[[134 121 126]
 [134 121 119]
 [138 122 153]
 [122 130 117]]
->
[[121 119]
 [122 153]]

[[150 134 120 145 109]
 [123 142 121 128 128]
 [139 132 129 132 121]]
->
[[142 121]
 [132 129]]

[[120 136 149 137 105]
 [140 131 129 128 144]
 [113 120 128 130 143]
 [120 137 124 122 134]]
->
[[131 129]
 [120 128]]

[[144 122 137 117 158]
 [137 156 102 154 142]
 [100 125 126 135 131]]
->
[[156 102]
 [125 126]]

[[106 145 108 121 122]
 [120 128 129 118 116]
 [101 145 111 106 107]]
->
[[128 129]
 [145 111]]

[[139 149 132 135 132]
 [146 130 139 119 129]
 [146 145 126 133 134]
 [150 139 132 132 135]]
->
[[130 139]
 [145 126]]
---
[[124 141 134 155 125 144 142 131]
 [125 130 117 116 130 119 129 140]
 [124 128 130 133 130 122 129 121]
 [132 134 118 131 126 115 131 135]
 [125 132 133 140 134 127 131 121]]
->
[[124 141 134 155 125 144 142 131]
 [132 134 118 131 126 115 131 135]
 [125 132 133 140 134 127 131 121]
 [125 130 117 116 130 119 129 140]
 [124 128 130 133 130 122 129 121]]

[[142 107 128 132 127 101 138 113 110 122 138 119 121 135 132 122]
 [130 132 135 122 129 115 128 122 127 135 114 118 124 142 137 109]
 [153 149 143 117 131 151 129 135 121 132 141 125 106 116 136 123]]
->
[[153 149 143 117 131 151 129 135 121 132 141 125 106 116 136 123]
 [130 132 135 122 129 115 128 122 127 135 114 118 124 142 137 109]
 [142 107 128 132 127 101 138 113 110 122 138 119 121 135 132 122]]

[[118 141 116 158 116 115 122 149]
 [126 127 136 141 136 126 117 130]
 [125 128 127 122 127 121 132 130]
 [127 133 122 139 122 128 123 134]]
->
[[118 141 116 158 116 115 122 149]
 [127 133 122 139 122 128 123 134]
 [125 128 127 122 127 121 132 130]
 [126 127 136 141 136 126 117 130]]

[[133 136 126 140 134 129 131 124 122 127 128 137 127 144 127]
 [126 130 108 133 121 117 125 120 121 132 134 140 125 138 119]
 [128 139 119 135 137 114 132 135 144 123 149 127 124 138 137]]
->
[[128 139 119 135 137 114 132 135 144 123 149 127 124 138 137]
 [133 136 126 140 134 129 131 124 122 127 128 137 127 144 127]
 [126 130 108 133 121 117 125 120 121 132 134 140 125 138 119]]

[[130 144 123 153 150 119 115 113 126 124 146 113 125]
 [127 102 114 149 134 106 132 135 113 114 116 128 119]
 [138 123 129 150 144 116 111 139 104 108 128 138 124]
 [143 146 146 134 146 132 106 131 111 122 139 144 131]]
->
[[143 146 146 134 146 132 106 131 111 122 139 144 131]
 [130 144 123 153 150 119 115 113 126 124 146 113 125]
 [138 123 129 150 144 116 111 139 104 108 128 138 124]
 [127 102 114 149 134 106 132 135 113 114 116 128 119]]

[[112 125 141 141 111]
 [150 134 108 107 144]
 [147 133 113 113 144]
 [141 132 113 113 142]
 [102 120 154 155 107]]
->
[[150 134 108 107 144]
 [147 133 113 113 144]
 [141 132 113 113 142]
 [112 125 141 141 111]
 [102 120 154 155 107]]

[[153 140 128 129 140 125 114 130 149]
 [144 127 108 142 122 148 121 118 149]
 [116 143 110 110 148 124 130 115 107]
 [120 153 111 123 150 144 142 128 154]]
->
[[120 153 111 123 150 144 142 128 154]
 [116 143 110 110 148 124 130 115 107]
 [153 140 128 129 140 125 114 130 149]
 [144 127 108 142 122 148 121 118 149]]
---
[[101 127 142 132 132 137 128 131 128 127 112 134 129]
 [123 128 145 124 127 134 123 125 135 134 126 130 128]
 [133 129 117 135 126 126 141 141 129 127 130 124 127]]
->
[[101 142 132 128 128 112 129]
 [123 145 127 123 135 126 128]
 [133 117 126 141 129 130 127]]

[[127 117 127 129 129 113 114 129 132 141 131 124]
 [128 133 133 130 128 122 111 129 127 147 125 122]
 [129 121 129 125 128 136 132 131 130 118 132 133]
 [126 126 130 128 129 121 141 131 126 132 133 128]
 [129 147 128 130 127 137 122 129 127 115 128 130]
 [127 116 134 129 127 134 102 125 126 120 126 133]]
->
[[127 127 129 114 132 131]
 [128 133 128 111 127 125]
 [129 129 128 132 130 132]
 [126 130 129 141 126 133]
 [129 128 127 122 127 128]
 [127 134 127 102 126 126]]

[[147 120 134 119 112 134]
 [147 120 115 118 118 140]
 [147 123 103 119 124 136]
 [147 119 141 117 107 146]
 [147 129 131 120 112 129]
 [147 120 137 119 112 132]
 [147 120 140 119 112 134]
 [147 134 120 121 112 121]]
->
[[147 134 112]
 [147 115 118]
 [147 103 124]
 [147 141 107]
 [147 131 112]
 [147 137 112]
 [147 140 112]
 [147 120 112]]

[[133 124 139 127 132 119]
 [137 125 145 122 133 115]
 [140 139 139 111 130 131]
 [116 126 122 127 123 125]
 [122 138 133 114 124 127]
 [102 119 124 120 118 129]
 [123 127 132 126 132 117]
 [121 128 132 117 109 132]
 [146 129 147 121 127 119]
 [126 132 127 127 124 130]]
->
[[133 139 132]
 [137 145 133]
 [140 139 130]
 [116 122 123]
 [122 133 124]
 [102 124 118]
 [123 132 132]
 [121 132 109]
 [146 147 127]
 [126 127 124]]

[[142 126 130 131 142 109 130 130 113 131 140 127 108]
 [127 126 128 124 148 124 127 131 108 130 134 128 127]
 [106 129 127 132 145 133 130 128 121 124 137 129 129]]
->
[[142 130 142 130 113 140 108]
 [127 128 148 127 108 134 127]
 [106 127 145 130 121 137 129]]

[[135 144 120 127 146 137 110 129]
 [135 144 119 121 137 129 105 128]
 [135 144 119 123 144 137 110 129]
 [137 151 128 131 147 137 110 129]]
->
[[135 120 146 110]
 [135 119 137 105]
 [135 119 144 110]
 [137 128 147 110]]

[[122 120 122 120 135 122 142 108 133 125 122 138]
 [138 119 137 129 127 137 121 109 129 114 132 130]
 [139 123 127 134 122 141 119 106 136 138 131 119]
 [130 126 134 126 141 121 132 109 134 113 123 136]
 [135 121 128 127 113 129 122 131 118 124 140 145]
 [132 111 130 128 122 142 138 137 118 123 122 132]
 [123 140 133 137 143 125 125 129 135 130 117 106]
 [138 143 128 135 132 107 123 122 133 132 129 139]]
->
[[122 122 135 142 133 122]
 [138 137 127 121 129 132]
 [139 127 122 119 136 131]
 [130 134 141 132 134 123]
 [135 128 113 122 118 140]
 [132 130 122 138 118 122]
 [123 133 143 125 135 117]
 [138 128 132 123 133 129]]
